Here is a tiny trained network, its code and every weight. The questions are about switching its units off for an input and a target symbol, where a switched-off unit gives its printed mean instead of its output.

import numpy as np


def w(rows, s, z=0):
    codes = np.array(rows[::2]) - 128.0
    scale = np.full(codes.shape[1], s)
    scale[-1] = z or s
    return codes * scale


def norm(h):
    return h / np.sqrt((h * h).mean(-1, keepdims=True) + 1e-5)


def softmax(a):
    e = np.exp(a - a.max(-1, keepdims=True))
    return e / e.sum(-1, keepdims=True)


def log_softmax(a):
    a = a - a.max(-1, keepdims=True)
    return a - np.log(np.exp(a).sum(-1, keepdims=True))


def net(x, mask):
    ids = ['γζημξψω'.index(c) for c in x.split()]
    T = len(ids)
    res = E[ids] + P[:T]
    u = 0
    for l in range(3):
        r = norm(res)
        for j in range(2):
            rows = slice(2 * j, 2 * j + 2)
            q, k, v = (r @ M[l][rows].T for M in (Q, K, V))
            z = softmax(np.where(np.tri(T) > 0, q @ k.T / 2**0.5, -1e9)) @ v
            o = O[l][rows]
            res = res + np.where(mask[u + j], z, o[:, -1]) @ o[:, :-1]
        u += 2
    return log_softmax(norm(res)[-1] @ U[:, :-1].T + U[:, -1])


Q, K, V, O = {}, {}, {}, {}
E = w([
[88,133,114,96,145,132,208],'γ',
[171,110,113,148,2,197,91],'ζ',
[130,116,123,79,123,128,138],'η',
[135,166,124,141,114,124,172],'μ',
[75,115,108,147,106,74,100],'ξ',
[146,188,161,83,137,120,155],'ψ',
[183,75,159,154,154,99,143],'ω',
],0.0058)
P = w([
[99,156,228,93,88,110,184],'0',
[186,171,2,70,79,98,176],'1',
[91,142,122,168,177,186,133],'2',
[176,158,31,113,99,99,157],'3',
[114,169,228,141,118,83,100],'4',
[177,146,39,128,92,106,138],'5',
],0.004)
Q[0] = w([
[72,98,254,185,151,182,74],'0.h1',
[190,111,115,106,161,73,150],'0.h1',
[148,154,89,132,109,61,135],'0.h2',
[122,119,224,95,93,74,112],'0.h2',
],0.0094)
K[0] = w([
[88,168,136,52,170,190,253],'0.h1',
[187,95,133,197,165,56,89],'0.h1',
[179,145,108,82,140,156,191],'0.h2',
[117,102,95,186,223,185,53],'0.h2',
],0.0074)
V[0] = w([
[226,27,162,177,183,91,180],'0.h1',
[248,131,186,79,167,207,162],'0.h1',
[254,89,159,141,180,206,167],'0.h2',
[172,154,50,82,133,227,136],'0.h2',
],0.0045)
O[0] = w([
[135,116,86,124,78,100,254,87],'0.h1',
[170,103,178,173,104,180,186,254],'0.h1',
[40,149,101,31,112,162,125,127],'0.h2',
[142,87,112,80,74,114,233,215],'0.h2',
],0.006,0.0018)
Q[1] = w([
[151,179,243,124,136,198,136],'1.h1',
[176,177,227,156,164,191,116],'1.h1',
[117,160,217,97,113,76,66],'1.h2',
[255,127,117,136,156,72,114],'1.h2',
],0.0073)
K[1] = w([
[97,142,177,125,254,152,151],'1.h1',
[99,139,195,122,200,129,135],'1.h1',
[129,87,124,97,134,235,148],'1.h2',
[126,154,68,42,72,107,192],'1.h2',
],0.0079)
V[1] = w([
[82,98,35,110,120,123,164],'1.h1',
[216,198,62,58,137,86,168],'1.h1',
[247,142,54,149,253,104,116],'1.h2',
[87,41,144,165,166,130,59],'1.h2',
],0.0032)
O[1] = w([
[196,176,193,117,145,122,79,57],'1.h1',
[254,73,126,158,170,114,168,181],'1.h1',
[119,210,188,107,70,119,204,101],'1.h2',
[85,116,204,149,142,207,149,2],'1.h2',
],0.0043,0.003)
Q[2] = w([
[177,117,122,32,131,60,92],'2.h1',
[145,186,10,145,191,175,101],'2.h1',
[88,122,107,216,201,218,140],'2.h2',
[52,86,255,134,48,74,134],'2.h2',
],0.008)
K[2] = w([
[204,151,79,118,185,91,106],'2.h1',
[127,118,181,71,73,16,114],'2.h1',
[76,125,190,96,140,69,161],'2.h2',
[121,164,111,172,255,157,156],'2.h2',
],0.0095)
V[2] = w([
[231,195,114,145,43,179,168],'2.h1',
[113,153,124,106,255,59,228],'2.h1',
[81,144,59,233,4,119,113],'2.h2',
[158,228,193,149,143,244,86],'2.h2',
],0.005)
O[2] = w([
[34,73,213,189,211,190,86,244],'2.h1',
[82,170,27,150,83,204,24,254],'2.h1',
[225,196,153,70,126,220,106,44],'2.h2',
[172,53,3,188,168,160,129,176],'2.h2',
],0.0052,0.0019)
U = w([
[58,50,58,185,176,151,137,197],'γ',
[218,121,109,89,138,253,88,57],'ζ',
[152,45,237,83,221,99,121,148],'η',
[175,211,191,254,152,65,103,60],'μ',
[117,179,24,68,79,68,47,29],'ξ',
[14,173,206,117,101,167,123,247],'ψ',
[162,117,107,99,71,88,251,147],'ω',
],0.0075,0.0014)

Each question gives the input, a string of symbols that net reads in full, and the target symbol t.
The units are the heads (2 rows each of Q, K, V and O). Each row of codes is followed by its name. A weight is (code - 128) times the scale printed after its matrix; where a second scale follows, it is the last column's (O and U).
mask holds one flag per head, layer by layer. A switched-off head (its flag False) gives its mean, the last column of its rows in O, instead of its output. The means were averaged over made-up inputs and are rounded, as every weight is.
A unit's drop is (log p(t) with every unit on - log p(t) with that unit switched off) / (log p(t) with every unit on - log p(t) with every unit switched off).
The circuit of an input: a set's keep is (log p(t) with only the set's units on - log p(t) with every unit switched off) / (log p(t) with every unit on - log p(t) with every unit switched off). Starting from all 6 units, units are removed one at a time, each time the one whose removal leaves the highest keep (on an exact tie, the one counted first), for as long as the keep stays at least 0.8.
units of the circuit, in order: the units of the circuit, biggest drop first
unit that matters most: the unit with the biggest drop
heads that matter: for each layer, one digit per head in row order, 1 if its drop is at least 0.15 and else 0, layers parted by /
input ψ ψ ψ ψ ψ, target γ: units of the circuit, in order -> (2.h2)
input ψ ψ γ μ η μ, target μ: units of the circuit, in order -> (2.h1, 1.h1, 2.h2, 1.h2)
input γ ξ ψ, target ξ: units of the circuit, in order -> (2.h1, 0.h1)
input μ ζ ψ, target ζ: heads that matter -> 11 / 10 / 01
input η ψ ξ, target ω: heads that matter -> 01 / 11 / 10
input μ η η, target ζ: units of the circuit, in order -> (2.h2, 0.h2, 1.h1)
input η η ψ μ η μ, target μ: units of the circuit, in order -> (2.h1, 1.h1, 2.h2)
input γ ω ω, target ξ: units of the circuit, in order -> (2.h1, 0.h2, 1.h1)
input ψ γ ζ ψ ψ, target η: heads that matter -> 00 / 00 / 10
input η γ ξ ψ η, target μ: heads that matter -> 01 / 00 / 00
input ψ ω γ ψ ξ, target ξ: heads that matter -> 01 / 00 / 10
input η ψ ψ ψ, target ψ: units of the circuit, in order -> (2.h1, 2.h2)
input γ ψ ζ, target ξ: heads that matter -> 10 / 11 / 10
input ψ η η ψ μ, target ω: heads that matter -> 00 / 10 / 10
input η η ψ ω ξ, target γ: heads that matter -> 10 / 00 / 01
input ψ ψ γ γ η, target ξ: units of the circuit, in order -> (2.h1)
input ψ ω η ξ ζ, target ω: heads that matter -> 01 / 10 / 10
input ψ ω η ζ ξ, target ω: heads that matter -> 01 / 10 / 10
input ψ ψ ω ψ μ, target ψ: heads that matter -> 00 / 00 / 00
input ψ ψ μ ζ ξ, target ζ: units of the circuit, in order -> (2.h2, 1.h1, 0.h1)
input ζ ψ ψ, target η: heads that matter -> 10 / 00 / 10
input ψ γ γ η, target η: heads that matter -> 10 / 10 / 11
input γ ψ ψ η η η, target η: units of the circuit, in order -> (1.h1, 2.h1, 2.h2)
input ψ ψ ζ η η γ, target ζ: units of the circuit, in order -> (1.h1, 2.h2, 2.h1)
input γ ω ξ γ, target ξ: heads that matter -> 10 / 00 / 10
input ω ω ω η μ, target ψ: unit that matters most -> 0.h1
input ω ψ γ, target ψ: unit that matters most -> 0.h1
